Here is a tiny trained network, its code and every weight. The questions are about switching its units off for an input and a class, where a switched-off unit gives its printed mean instead of its output.

import numpy as np


def w(rows, s, z=0):
    codes = np.array(rows[::2]) - 128.0
    scale = np.full(codes.shape[1], s)
    scale[-1] = z or s
    return codes * scale


def norm(h):
    return h / np.sqrt((h * h).mean(-1, keepdims=True) + 1e-5)


def f(y):
    return y / 2 * (1 + np.tanh(0.7978845608 * (y + 0.044715 * y**3)))


def log_softmax(a):
    a = a - a.max(-1, keepdims=True)
    return a - np.log(np.exp(a).sum(-1, keepdims=True))


def net(x, mask):
    res = np.array(x, float).reshape(1, 2) / 4 @ E
    u = 0
    for l in range(2):
        y = f(norm(res) @ A[l][:, :-1].T + A[l][:, -1])
        res = res + np.where(mask[u : u + 10], y, B[l][:, -1]) @ B[l][:, :-1]
        u += 10
    return log_softmax(norm(res)[-1] @ U[:, :-1].T + U[:, -1])


A, B = {}, {}
E = w([
[28,202,162,213,92,29,3],'x0',
[179,10,130,23,144,15,73],'x1',
],0.0062)
A[0] = w([
[64,166,149,167,33,94,89,103],'L0N1',
[240,122,89,92,236,158,149,113],'L0N2',
[162,94,178,139,162,76,67,62],'L0N3',
[74,220,152,185,123,98,55,6],'L0N4',
[151,129,123,83,175,35,60,39],'L0N5',
[185,1,169,80,156,58,92,111],'L0N6',
[200,88,144,80,189,165,162,50],'L0N7',
[137,150,134,166,124,187,231,156],'L0N8',
[78,136,173,176,176,172,164,76],'L0N9',
[120,123,196,125,135,138,66,240],'L0N10',
],0.0093,0.0025)
B[0] = w([
[99,101,89,86,189,130,178,225],'L0N1',
[52,88,175,191,186,91,185,222],'L0N2',
[139,182,141,168,115,194,90,172],'L0N3',
[108,64,83,185,195,148,254,240],'L0N4',
[119,149,104,100,67,114,74,197],'L0N5',
[150,216,125,97,97,110,95,254],'L0N6',
[109,73,151,138,186,102,188,208],'L0N7',
[196,154,159,99,95,83,47,219],'L0N8',
[124,94,83,151,33,126,91,170],'L0N9',
[59,132,58,131,79,161,150,169],'L0N10',
],0.01,0.0089)
A[1] = w([
[89,97,85,211,180,133,119,77],'L1N1',
[248,140,166,136,61,190,64,53],'L1N2',
[113,61,68,157,107,161,138,100],'L1N3',
[153,182,111,162,129,211,137,102],'L1N4',
[174,69,157,68,220,149,129,48],'L1N5',
[113,173,160,73,90,128,28,2],'L1N6',
[145,47,183,44,222,128,184,64],'L1N7',
[124,135,115,82,75,125,29,118],'L1N8',
[180,189,76,129,74,183,122,150],'L1N9',
[47,164,122,129,220,88,236,96],'L1N10',
],0.011,0.0038)
B[1] = w([
[110,95,117,133,173,171,140,173],'L1N1',
[79,5,164,148,38,162,117,175],'L1N2',
[113,108,148,176,155,169,137,156],'L1N3',
[144,192,122,133,134,83,85,135],'L1N4',
[183,188,154,88,171,108,165,154],'L1N5',
[119,150,92,139,163,121,133,172],'L1N6',
[186,194,156,85,164,75,141,197],'L1N7',
[63,175,104,120,144,101,166,180],'L1N8',
[162,138,191,97,143,77,65,165],'L1N9',
[165,70,166,88,113,193,164,250],'L1N10',
],0.012,0.015)
U = w([
[65,252,80,82,102,57,78,124],'0',
[166,179,141,202,173,129,63,65],'1',
[213,154,225,74,162,80,178,159],'2',
[139,59,205,151,15,101,68,113],'3',
[103,74,77,145,147,196,195,190],'4',
[207,144,64,118,99,129,99,2],'5',
],0.019,0.0084)

Each question gives the input, the list of numbers given to net, and the class t.
The units are the neurons (one row each of A and B). Each row of codes is followed by its name. A weight is (code - 128) times the scale printed after its matrix; where a second scale follows, it is the last column's (A, B and U).
mask holds one flag per neuron, layer by layer. A switched-off neuron (its flag False) gives its mean, the last column of its row in B, instead of its output. The means were averaged over made-up inputs and are rounded, as every weight is.
A unit's drop is (log p(t) with every unit on - log p(t) with that unit switched off) / (log p(t) with every unit on - log p(t) with every unit switched off).
k most important neurons: the k neurons with the biggest drops, biggest first
top k neurons in layer l: the k neurons of layer l with the biggest drops, biggest first
drop of u: that unit's drop, to one decimal
input [-2,6], class 0: most important neuron => [L0N4]
input [1,-7], class 1: top 2 neurons in layer 0 => [L0N2, L0N8]
input [-8,-7], class 2: 3 most important neurons => [L0N6, L0N2, L0N7]
input [-6,-7], class 3: top 2 neurons in layer 0 => [L0N8, L0N4]
input [5,4], class 0: 2 most important neurons => [L0N5, L0N2]
input [1,-6], class 1: 4 most important neurons => [L0N2, L0N7, L0N8, L0N9]
input [-4,-4], class 3: 3 most important neurons => [L0N4, L0N1, L0N8]
input [0,-6], class 3: top 2 neurons in layer 0 => [L0N8, L0N2]
input [-1,-3], class 3: drop of L1N2 => 0.5
input [-1,-7], class 3: drop of L1N2 => 0.4
input [-4,-6], class 3: drop of L1N2 => 0.1
input [-1,-5], class 3: drop of L1N2 => 0.5
